Rows lie near named flat spaces through zero. A row that begins with a name and a colon came from that space; any other row is followed by the name of its block's space that it lies nearest.
dis-vivog: [  73  -55  -80 -166  -95   19  -19 -236  -89  177  -20  -35  120   91
  144 -206  -10  132 -269  -11  150 -147]
dis-vivog: [-105  199  -20  233  -46   47   47   57 -261  187   53 -269  -69 -255
   -3 -370 -400  229    8 -320   54  208]
lidig-fezur: [ -69 -108  -24   24  184  139  122  -45 -265  184  195  127    5 -202
   38  153  225  125 -122  227   48  266]
zanav-potag: [-295   -9 -167  138  249  153   71  -79    1   77   78   87  180   63
   47   61  -84   30   63  -80 -260   42]
dis-vivog: [ 110 -119  -46   92    9   15  106 -234  147  105   54 -121  125 -128
  221 -136   70  -10  -99  113    3  -42]
zanav-potag: [ 244 -353 -129   37  187 -145  217   21 -127  152  -46  134 -166 -208
  106   53  147  328 -150   86 -458  -56]
dis-vivog: [ -49  -78   73    5  221  -58  222   57  -46  110  -95  112  -41   91
   -9  245 -242  270 -140 -151 -276  134]
gimu-zipo: [ 175   82   48   23 -234  -61   31   -4  -30   48  -45   -8  -49 -167
  -94   14 -110  -45  -25   -9   34  -27]
zanav-potag: [ 100  -18  -53  288   93  -54  -77 -198  316   -1  -25  -83   45 -250
  152  -55   51 -363  233  -26 -214 -244]
lidig-fezur: [  92  -40   97  126   55  -60  199 -353   96  194  -20  180  190   82
  162  202 -102  -35 -186   60 -231   -1]
lidig-fezur: [  15  206   44  155  170  159  359  -35  183  141   71 -193  151  -61
  131  161 -231  156 -146  127 -254  149]
dis-vivog: [ 136  118   70   13 -187 -136 -125  274 -163 -124  -50  -67 -267  -96
 -176 -159  -35   38  134  -84   35   15]
gimu-zipo: [ -62  303  306  -32 -254  -38 -280    7  303 -349  -25 -100   59  314
  -85   18   15 -502  240   22  472    1]
gimu-zipo: [ -58 -114   34  153 -131  -61  -21 -309  -15   43   15   14  108   38
  182 -162  -22 -119  -23  -95  191   48]
gimu-zipo: [  69 -156   96  -43 -110 -102  -80  -32  -71 -165   39  152  -83  124
   48   56  358 -120   21  215  187   63]
dis-vivog: [ 184  -84  184 -165   -1 -211  -85  -41    5  -30  -95  196  -59  248
  -26   63   96   13 -104   50  -37  -79]
zanav-potag: [ -40  169  -45  -16 -180   68  -33  166 -137   63   49 -126  -11 -188
 -226 -208 -239  108   40 -134  123   99]
lidig-fezur: [ 190 -264 -189  -10   31 -158  -54  -27   41  -63 -128   17 -136   -8
  165 -144  213   45   18   -9 -266 -338]
lidig-fezur: [-130 -233  -50  -93  247  -89  -55  -44  178  -70 -195   76   -4  256
  109  112  -49    0   16 -250 -138 -201]
lidig-fezur: [-402  108  -58 -181   86  180 -165  169  -95  -81   35   53   82  222
 -208   52 -104   -3   97 -175  220   97]
gimu-zipo: [ 116 -454 -150  -88  600  -74   19  -50   76  181   39  340    1 -129
   45  197  396  124  -37  203 -589 -177]
zanav-potag: [ -66   19   70   17   56   16  -49 -163  236   -3  -36   -1  140   68
   48   95  -65 -225   42  -57   77  -68]
zanav-potag: [  -1   93  123 -131    3  -30 -113   16  119  -96 -104   21  -22  182
  -33  164  -13 -160   17  -41  124 -103]
gimu-zipo: [  -9  -24   84 -153  -94    3  -93 -199  213  -74  -24  132  190  239
    8  155  112 -264  -36  115  200 -110]
zanav-potag: [  65  221  144   80   30  -20    8  -62  207   24  -28 -101   81   45
   13    8 -191 -114   22  -34  -79  -39]
lidig-fezur: [ 234 -272 -321  215  -16  -61   96 -259  -53   25   50  142    3 -107
  333 -106  455  -22  -15  312 -470 -304]
gimu-zipo: [  20  -12   41    1  -29   54   47   88   17  -10   67 -145  -45 -192
  -22  -27   36   21    6   73  199  148]
dis-vivog: [ -94   91    4  -26 -243   95  -18   -1 -168   15   71 -154   20  -52
  -19 -191  -86   49  -58  -50  412  168]
dis-vivog: [-330   44   71 -109  184   15 -238   81   36  -58  -99    3    6  206
 -122    8 -229  -87  136 -393  201    9]
lidig-fezur: [ -14   -2  114   36   74  -14   58   15   85   39   38  -12   45  -51
  -60   28 -101   21    5  -13    5  150]
gimu-zipo: [ 237   31  155  111    4  -77   95  -12  -19  -18   99  102  -74  -74
   39  144  254  -56  -15  346 -140  110]
zanav-potag: [ 152 -261 -158   44  195 -123  269  132 -296  151  -53  139 -209  -83
   73   23   18  518 -185   -3 -558   22]
lidig-fezur: [ 108  -26 -155  174 -156   61   80  -51   15  -70  113  -79    9 -188
  129  -95  254  -90   72  265  -63  -39]
gimu-zipo: [-171    9  -54   94  110   59  -97   95  105  -59   23 -220  -12 -118
    1 -207  -97  -46  187 -191   98   31]
dis-vivog: [ -54 -135  -85  -64  158  -20  -56  -94   98  -35  -49  209   78  189
   42  155  144  -92   25   32 -212 -186]
zanav-potag: [-200  -71  -95 -123  -22  137  -78   60 -221   82  122  -54   38 -107
  -98 -200    6  143  -39  -68  339  177]
gimu-zipo: [-102 -137 -137  -47  267    1  -29    0  -98  262  -55   34   11 -166
  -74 -114 -243  223  -51 -324 -193  -66]
zanav-potag: [-294   93  129 -378    7   63 -278   36  -21   15 -129  -42   63  278
 -179  -10 -296  -31  -72 -396  570    1]
zanav-potag: [  -4  -34   -5  170 -208 -118 -171 -125  137 -177 -142  -93  -81  -27
  123  -96  -10 -353  217 -212  176 -193]
zanav-potag: [ 304 -247   -5   14  120  -96  131  -77  -14  190   79  -16  -48 -287
  111 -137  197  206 -164  216 -162   20]
lidig-fezur: [ 286  -37  256   19 -103 -235 -140   60   37  -53   18  -68 -166 -149
  -69 -232  108  -67   68   65  164   77]
dis-vivog: [ 106 -242 -107  -35   12 -225  -85  101  -52 -159 -156  240 -185  156
  -22   33  174   36   98  -56 -349 -239]
zanav-potag: [ 214  193  135   72 -180    5 -128  -65  191  -21  128 -222   57 -230
  -15 -244  108 -266  100  209  251  -10]
lidig-fezur: [-101 -233 -473   62  217   43  -17  165 -342    3  -49  138 -226 -115
   85  -27  235  226   99  -85 -500 -259]
dis-vivog: [ -99    6  -20  -95 -155   44   19  198   91 -173 -102 -231  -83   15
  -48  -17 -153   36   45 -167  283   31]
lidig-fezur: [ 128    9  -35    8  -32 -114 -104  113  -42  -66  -62  -49 -153  -20
  -14 -176   38   38   76  -56 -123 -143]
gimu-zipo: [-232   21  103 -268 -120 -131 -304  -71 -171   19 -231  144   10  421
 -145 -106 -370    8  -71 -551  339 -104]
dis-vivog: [  -4  224  -39  217   54  200  156 -124  211   82  157 -186  206 -183
  111   17  -34 -132   34  205 -108   45]
gimu-zipo: [-156 -191 -180 -153   78   66  -22 -156  182   34 -102   14  184  142
   81    9  -75  -11  -68 -166   25 -217]
gimu-zipo: [-154  -19   33  -40  131   47  -13   43 -193   89   61  -15  -20   25
  -10  -83  -60  182  -68 -100  129  191]
lidig-fezur: [ -52 -225 -119  -98  192   11  -11 -121 -182  137   24  237   28   57
   71   77  193  115 -127   50 -120  -53]
dis-vivog: [ -56 -243  -12 -194    2 -113 -307 -176  -50    2  -66   98   16  159
   53 -229  145  -91  -20 -166  300 -168]
[-192 -193 -143  -51  133  -32  -91  -45  -68  -43 -122  161  -27  194
   64   75   22    1   36 -219  -93 -153]
zanav-potag
[  51  -18 -180  104 -122   33   51   41   80  -92   16  -99    2 -112
   42 -109   68  -29  100   74 -134 -113]
lidig-fezur
[  65  103  131   86 -215 -118  -75   33    7  -50  -39    8  -50  -66
 -150  -64 -159 -129  115 -120   84   48]
lidig-fezur
[ -90  109  355 -165  -26  -80 -263  -25   67  -58  -15  -49   21  205
 -109  -87 -105 -169   16 -155  545  158]
dis-vivog
[-138 -163  -68 -239 -107   59 -211  -56   65 -213   12  196   90  231
  -45  147  365 -279   76  157  323 -118]
dis-vivog
[-117   -2  119 -139   93   19   41   36   84  -43  -59   88   49  217
  -61  263  -86    6  -61  -40   74   83]
dis-vivog
[  54   71   23 -177 -213  -61 -169  177  -78 -110 -102 -137 -156   37
 -113 -181  -65   32   18 -147  278  -85]
dis-vivog
[-163  -67 -158   49  -49   41 -161  106 -145 -111  111  119  -10  -47
 -140 -138  176  -78  223   13    3   32]
lidig-fezur
[  57  179  238 -112 -187  -55   50 -112   22  113 -131  -65   52  128
  -36   69 -382   26 -214 -194  271   57]
gimu-zipo
[  75  -13 -216  265  109  170  325  -54  -68  193  273   12  153 -323
   78  -42  142  199  -52  376 -459  154]
lidig-fezur
[-200 -487 -250 -214  371  -85 -178   16 -188  176 -126  203  -73  -19
  -47 -143  -16  274  -34 -414 -139 -170]
gimu-zipo
[ -93 -223 -172 -269  277   10 -147  152 -355  124   -3  190 -143   18
  -93  -46  177  300  -93  -81  -77  -64]
lidig-fezur
[ -27   19  202  134  270   59   55  -95  122  109  184 -103   93 -147
   91  -13   63  -48    0  149  101  279]
gimu-zipo
[  65   26   73  -29 -192 -161 -133  -51  158 -121 -174    1  -10  166
  -33  -65 -150 -167   73 -200   52 -196]
lidig-fezur
[ 297  101  -65  -45 -176  -33   64  191 -187   55  -10  -81 -200 -248
  -90  -76   38  182  -77  128 -120  -74]
dis-vivog
[-141  -18 -164  200 -120  -25  -84  -52   84 -169  -11  116   87   96
  -22  -68    6 -220  264  -88 -209 -131]
lidig-fezur
[ 293  -73   51  157 -169  -91  203 -116  -19  112   14  -22  -62 -299
   91   32   35   22 -107  158  -67   55]
gimu-zipo
[  89 -199  -21 -226  -55 -319 -280  221 -336  -92 -243  244 -347  211
 -175 -145   11  196   27 -331 -107 -218]
dis-vivog
[  61 -174 -101    8   69  -11   67  -62   27   63  -15    4   -4 -111
   92   -4   79   59  -51   28 -101  -75]
dis-vivog

Rows lie near named flat spaces through zero. A row that begins with a name and a colon came from that space; any other row is followed by the name of its block's space that it lies nearest.
vinos-faler: [  44  134  501   42 -120 -417  -75   66  226  -82  211   84 -225 -124
  103   50   61 -306   32  186 -396   -5]
vinos-faler: [ -12  143  278  -17  -47 -151 -297  235   59  -66  175  -91   20  -20
   29   37   92  -50  -46  108 -243  -71]
vinos-faler: [ -53 -101 -118   73  204  122   22   91   82  -32  -12   51   -8  -67
  -33   96  -35   73    1   41   88  136]
vudif-mizof: [-118   58 -127   92  117  -42   27  -20  -60   15    6  242   29   82
  -23  131  -62   20  163  -79  -16 -111]
kisu-topag: [-200  -74  217  -63  264   84 -281  246   95    9   -6  160  -29   54
 -201 -110 -143    6  -27  -39  -65  103]
lur-venev: [ -30 -135 -262   39  112  133   84  -89 -230   29 -111  -14  -44   91
   47  -12  -82   32   93 -129  202  -53]
riror-vudad: [  56   45  164   13 -115 -249  -67   70   32  -26   12  -40    2  -77
  -22  -14  -12   -5  -22   77 -178   17]
vudif-mizof: [ -73   36  105  -18   34 -164 -265   67   43 -108   34 -169   89   81
 -122 -132  145    7  -95   -7  -37 -183]
lur-venev: [ -66   66  409  -39    8 -139 -236  221  211  -27  126   82  -65  -69
  -33  -69  -43 -127  -32   96 -273  118]
riror-vudad: [ -40 -223  -77  -85  104  329   34  -80  -53   55 -126  -54 -104   72
   15 -292 -126  -87  -13 -140  257  164]
lur-venev: [  72   -8  -91  -39 -145  -16  154 -161  -69   34  -72  -99  -25   -4
   78   10   50    3  -55    0   33  -71]
muzed-zudud: [ -70  -65   -5  116  272  150  -88  228  128  -84  144   39 -151  -98
  116  209   22  -75   24  149  -27  132]
muzed-zudud: [ -96   87   86  -35  -76   83 -213   43  222 -108  183 -293   85   -3
  246 -147  246 -141 -103   28  -18  -43]
vudif-mizof: [-140  146  177  -44   16 -177 -244   63  149  -71   85  -13  176   79
 -147  -61  143   41  -73  -28 -113 -185]
muzed-zudud: [ 172   53  -85  -48  -28   73  343 -189  123    4   52  -45  257 -123
 -146  243  194  303 -106    9  252   51]
vudif-mizof: [-172  253  149    5 -101 -169 -252  140  228  -45  152   40  222    1
   51   15  110   11  -12   28 -266  -99]
lur-venev: [-203  171   82  -63    8   86 -207  110   54   65   85  183  253  112
  -30  -82  -72   71  100 -169  -65  -17]
muzed-zudud: [-295 -236 -146  237  293  164 -247  294  507 -118 -160  237 -530  -97
   86 -223 -182 -497  -94  375 -321  337]
vudif-mizof: [   5  -66  -26  -95   37  156  -81   15  -72  -14   -1 -240  104   37
   -9  -83   84  112 -103  -74  181  -22]
riror-vudad: [  38  -23   24  -35 -141    3   14  -16  -95   70  -80    8 -139   10
   99  -99 -115 -121   12   15 -104   34]
riror-vudad: [ 397   13  232  -81 -111  -95  296 -120  -27  -15  127 -162   95 -177
 -168  186  153  200  -84   65  188  106]
vinos-faler: [ -25  -89   -1   96   99  -30  -21   14  120  -76  -15   41 -242  -18
   24  -54    2 -224   -7  123  -64   36]
riror-vudad: [ 245  -40   55   21   10    1  175 -135 -121  -49  101  -93 -110   -7
  -24   64  107  -66   46   15  188  -32]
vudif-mizof: [-198  193  -39   49   34  -31 -189  104  128  -32  106  121  166   71
   26   81   77   20   44  -10 -144 -142]
kisu-topag: [-136  -44  -54  107    2   76 -124  154  159   22  -75  199 -189  -35
  136 -180 -225 -255   82   97 -221  230]
lur-venev: [ -14  -31 -102   16   15  127  197 -110  -97  123  -98  310 -200   61
   32   44 -194 -128  131  -36  -19   38]
muzed-zudud: [  76   -2   97  -71  -16 -308  -12  -98 -368  -31   30 -271  186   71
  -60  103  113  257   30 -202  142 -315]
kisu-topag: [ 212   11  -91 -170 -116  162  195 -334 -165   -8   14 -331  130  131
  -94  -46  308  115 -160 -119  389 -256]
kisu-topag: [  12  -50  174  -96  120 -170  -70  -41 -214  -11  -24  -50   39  121
 -256   -7   26  134  -20 -143  104 -216]
vudif-mizof: [ 102   34  283  -12 -232 -243 -214  199  221  -51  -34 -113 -150 -145
  -41 -189  -15 -173 -194  289 -381  147]
vinos-faler: [ -59   36  -79   33   42  213 -131  148  -36   49   -2  172 -144   81
   50  -13 -117 -151   59   62 -115   33]
vudif-mizof: [-216  -35  226   65   -1 -235   -9  -80  306  -26   -1  217 -142  -44
  128 -252 -133 -312  126  -50 -197  136]
kisu-topag: [-104   71  -58   60   95 -180 -119   20   61 -149  124 -225  214   -4
   35  161  272  158  -56  -10   44 -238]
vinos-faler: [-102  183  109  -39 -371 -218 -233  -13   75   -6   26 -167  134   46
  247 -314   39 -162    5  -51 -262 -103]
kisu-topag: [-269  -76 -383  106  266  211  -73   96  -81   19  -92  135   90   86
   60   93 -119  130  117 -120  107  -21]
muzed-zudud: [ 115   48  217 -183   41 -103  -27  -47 -399   32  120 -203  309  111
 -182  130  100  372   36 -287  262 -251]
vinos-faler: [ -33  -35 -145   18  122  265   65    2   -8   62  -46  217  -87   64
  -55   18 -106  -47   58  -10   78   78]
vinos-faler: [  -3  -12   54  -12   94  332 -205  268  160  -20   84   -5 -193  -30
   47  -15   10 -173 -121  218 -101  170]
lur-venev: [-206  106  145  -68  -40  -14 -142  -47  279  -22   74   26  218   55
    1 -252   66  -45   -9 -136  -15    7]
lur-venev: [-154   66 -276  139   97  212 -177   53   97  -76   80   33  166  116
   89 -168   35  -79  147  -91  126    7]
muzed-zudud: [-198   18  -73  138   13  -82 -328  114  173 -145   17  -94 -208   78
  201 -204   94 -366  -29  147 -241 -137]
lur-venev: [-107    5  -49  -44  102   57  -52  -26 -102    3   17  -35   52  104
   11   63   62   66    0 -105   82 -175]
muzed-zudud: [ 106  150  253    5 -213 -375   89  -29   40   25   65  104  126 -114
  -45   72  -43   72   81    4 -195   34]
lur-venev: [  45   31  129   23   -9  -88  -61  135  -24    6   34   77 -165  -43
   11  119  -50  -83   -1  139 -206    6]
lur-venev: [  30    5  196  -82  -99  -30  -33  -24  187  -36   60 -164   73  -74
   16 -160   95  -26 -110   11   10  100]
vinos-faler: [ 470  -22   85 -125 -356   11  395 -245 -299  107  -13 -213 -155  -97
  104   90   32  -10  -49   61  109   37]
kisu-topag: [-262  -20 -349  145  155  167  -56  103  160  -14  -60  140   63  -15
  142   56  -70   19   61   15  -28   85]
vudif-mizof: [-203   65  112  -20   23 -117  -11  -11   40   76    8  243  165   23
   12  -25 -160   72  163 -200  -74   33]
lur-venev: [ -75   77   36   -2  103   74 -114   81   74  -31  109   43  102   43
  -52   49   71   40    8  -21   20  -40]
muzed-zudud: [-129   40  -23   68 -108 -249 -235   11   62 -102  -43 -151  -68   68
  115 -193   89 -197  -48   60 -212 -202]
kisu-topag: [-121 -149 -183   79  120   61   18   49  101  -20 -108  -14   34  -89
   59  -49  -98   67    5  -11   67  186]
riror-vudad: [ 390   96  -83   20    2   72  286 -197 -117  -78  203 -152  262  -14
 -223  228  293  255   28  -35  434  -82]
kisu-topag: [-109  195  -26   20   57  -21 -165  123  -48   12  100  157  267  102
 -113  123    9  176  105  -97  -44 -140]
vinos-faler: [ -90   54 -120  -15   37  -68  -70    1 -161   18  -31  -22  296   89
  -98   40   -2  272   59 -186  101 -150]
lur-venev: [ 103   48  175 -123 -177   78  209  -86   48  158  -35  213  -41  -62
  -33  -20 -153  -23    6   -6  -71  193]
vudif-mizof: [  83   38 -243   62   39  108  -33   11 -191  -83  105 -261   80   51
  121  182  214   92   -2   15  168 -204]
riror-vudad: [ -24 -160 -143   36   71   41  223  -84  -34   60 -137   92  -56  -82
   48   48 -161   66   60  -52   95  161]
riror-vudad: [-213  -43 -142   77  167   12 -201   52   33  -78  -36   -5  -34  118
   16 -100   28  -90   15  -34   -4 -135]
kisu-topag: [  27  153  -99   -3 -143  -75   -2 -212   62 -103   77 -205   55  117
   46  -19  347  -99 -110   36   35 -350]
muzed-zudud: [  55   70  -16   68  -55   70  109   -8   87   40   45  223  -84  -38
   51   39  -83 -132  108   69  -79  131]
vinos-faler: [  18  -13   97  -55  -87   63  -89   25  178  -49   31 -191  -47  -49
   73 -158  110 -119 -155  101  -37   70]
riror-vudad: [ -83   41  121   20    0 -452   -4   26  -70   -2  -22   28  307  -83
 -111  132  -72  335   90 -151  -75  -57]
muzed-zudud: [   7 -151 -550   27  163  645  214 -137 -119   53 -101  -18 -157  112
  148   63   33  -61  -20   -4  365   19]
kisu-topag: [  11 -110 -358   76 -188  126  154 -301  256 -104 -140 -298 -159  -18
  260 -312  210 -307 -169  126  113    4]
vudif-mizof: [ 182 -134  -38  -68   61  145  180 -219 -141  -82   96 -398  -18    8
   89   39  269   36  -86  -72  403 -109]
muzed-zudud: [ -86  239  -47   70   63   61 -254  122  256 -159  235  -71  131   72
  -17  116  350  -54 -102  154  -74 -226]
kisu-topag: [ -28 -180 -248  106   26  124   10   34 -160   25 -130  -39 -133  -12
  217 -141 -211 -101  136  -47   65  162]
vinos-faler: [ 274   91    9   29 -264  128   40  -62   -9  -21  119 -126  -82   -5
  143 -181   71 -248   49   92   32   94]
vudif-mizof: [ 112  132    5  -66  -96  -15  134 -259   64  -65  130 -167  222   63
  -79    9  318   81  -69  -81  228 -207]
riror-vudad: [ 109    6 -109   13  -59  -20   72 -112 -193   -2  -18  -77   -8   73
   -2   12   47    6   41  -43  100 -140]
riror-vudad: [ -31   55  210   23  -61 -271  -99  119  106  -28   34   28  -27  -97
   13   46  -24  -26  -21  100 -260   22]
riror-vudad: [ 148  -56 -168   28  -37  437  250  -64   85   79   -6  145 -260  -58
  150   10  -79 -228   20  141   83  272]
[  94  -58 -166   16  -43  231  337  -59   88  119  -81  184    2 -166
   53  128 -159   95   31   48   81  334]
riror-vudad
[  11 -208  168  -26   -2 -185   52  -12  -23   13 -136  -66 -201 -108
   34 -122 -155  -71  -35   13  -68  145]
riror-vudad
[ -12 -185   42  -89  142  209  -90   58  -10  -18  -33 -196   23    0
  -54 -192  -18   59  -89  -82  226  147]
kisu-topag
[ 180  -88  -33  -22  -64  279  328 -241   94   68  -52  161 -323   -3
   18 -113  -47 -301   -3   83  119  177]
vinos-faler
[-280  111 -112  -17  274  246   25   56  197   33  122  245  286   17
  -33  301   66  257   32 -115  108  -11]
riror-vudad
[  -6  127   -3   61 -192 -150  -61  -24  104  -56   81 -103  127  -34
  163  -92   86  -67   44    9  -99  -24]
vudif-mizof
[ -70  -47  -54   -7   -3   12   30 -155  131  -58  -14 -126   51   25
   51 -173  111  -61  -43  -71  130  -28]
lur-venev
[ -35 -163 -235 -196  278  521  116 -129 -263  106 -106  -55  155  195
 -222   23   16  310  -79 -274  531  -79]
kisu-topag
[  13   25 -130   71  -21    8   65   30  -79   54  -50  163  -24   -9
   20   91 -127   17  102   19  -65   42]
vudif-mizof
[ -21  -17  -97  -53  177  226   61   87 -113   59   51   13  253  -29
  -63  239  -23  355   29 -128  228   75]
kisu-topag
[ 195 -225 -143  -10  -19   59  372 -170 -230  128 -236   95 -133  -74
  -86    3 -254   96   62  -58  188  211]
lur-venev
[-254  325  111   45   29 -296 -329   99   84 -127  282  -46  386  113
   58  158  273  126   83 -119 -147 -394]
vudif-mizof
[ -70   73  -46   25 -103  -12  -72  -34  159  -29    4  -13   93   22
   47 -177   41  -82   -2   -9  -45   10]
vudif-mizof
[ 105 -309  -75   41  120  108  146  -70  -62    5 -207   20 -412  -26
  -53 -166 -170 -218  -32   90  101  182]
vudif-mizof
[  41 -131  -52   50   84  191  230   35  134   80  -74  242 -167 -163
   21   80 -214  -38   41  101    3  370]
muzed-zudud
[ 371 -182 -265  -29  -43  377  438  -87 -494  210 -159   92 -274  -44
   50  246 -265   79   99   26  227  195]
lur-venev
[  57 -209 -156   18  -33  236  132  -39 -139  109 -190   77 -271   -9
  138 -203 -289 -187   88  -15   60  258]
kisu-topag
[ 120  156  219  -24 -265 -157  152 -111  168   73   39  224   75  -74
  -64 -114  -91  -75   85   -2 -140  163]
muzed-zudud
[-212  -33   -4   21  166  185  -55   76  135   33   28  205  -45   18
   95  -35 -121  -96   93  -61  -17  133]
riror-vudad
[ 244  125 -138   74  -80   80  433 -123   -9   65  109  191   30 -150
   50  453   49  129   90  113   61   85]
riror-vudad
[ 156   -5 -227  -12 -107  120  309 -182  -91   96 -110   74  118  -27
  -82   65  -55  173   26  -53  185   82]
lur-venev
[-256  -96 -149   85  275  149 -224  234 -117   29  -61  186  -49   91
   42   -8 -237   -1  156  -94  -31   50]
kisu-topag
[-287   74  -27   58  250   17 -206  127    8   10   36  319  100  157
 -111   29 -111   29  169 -148  -52 -104]
lur-venev
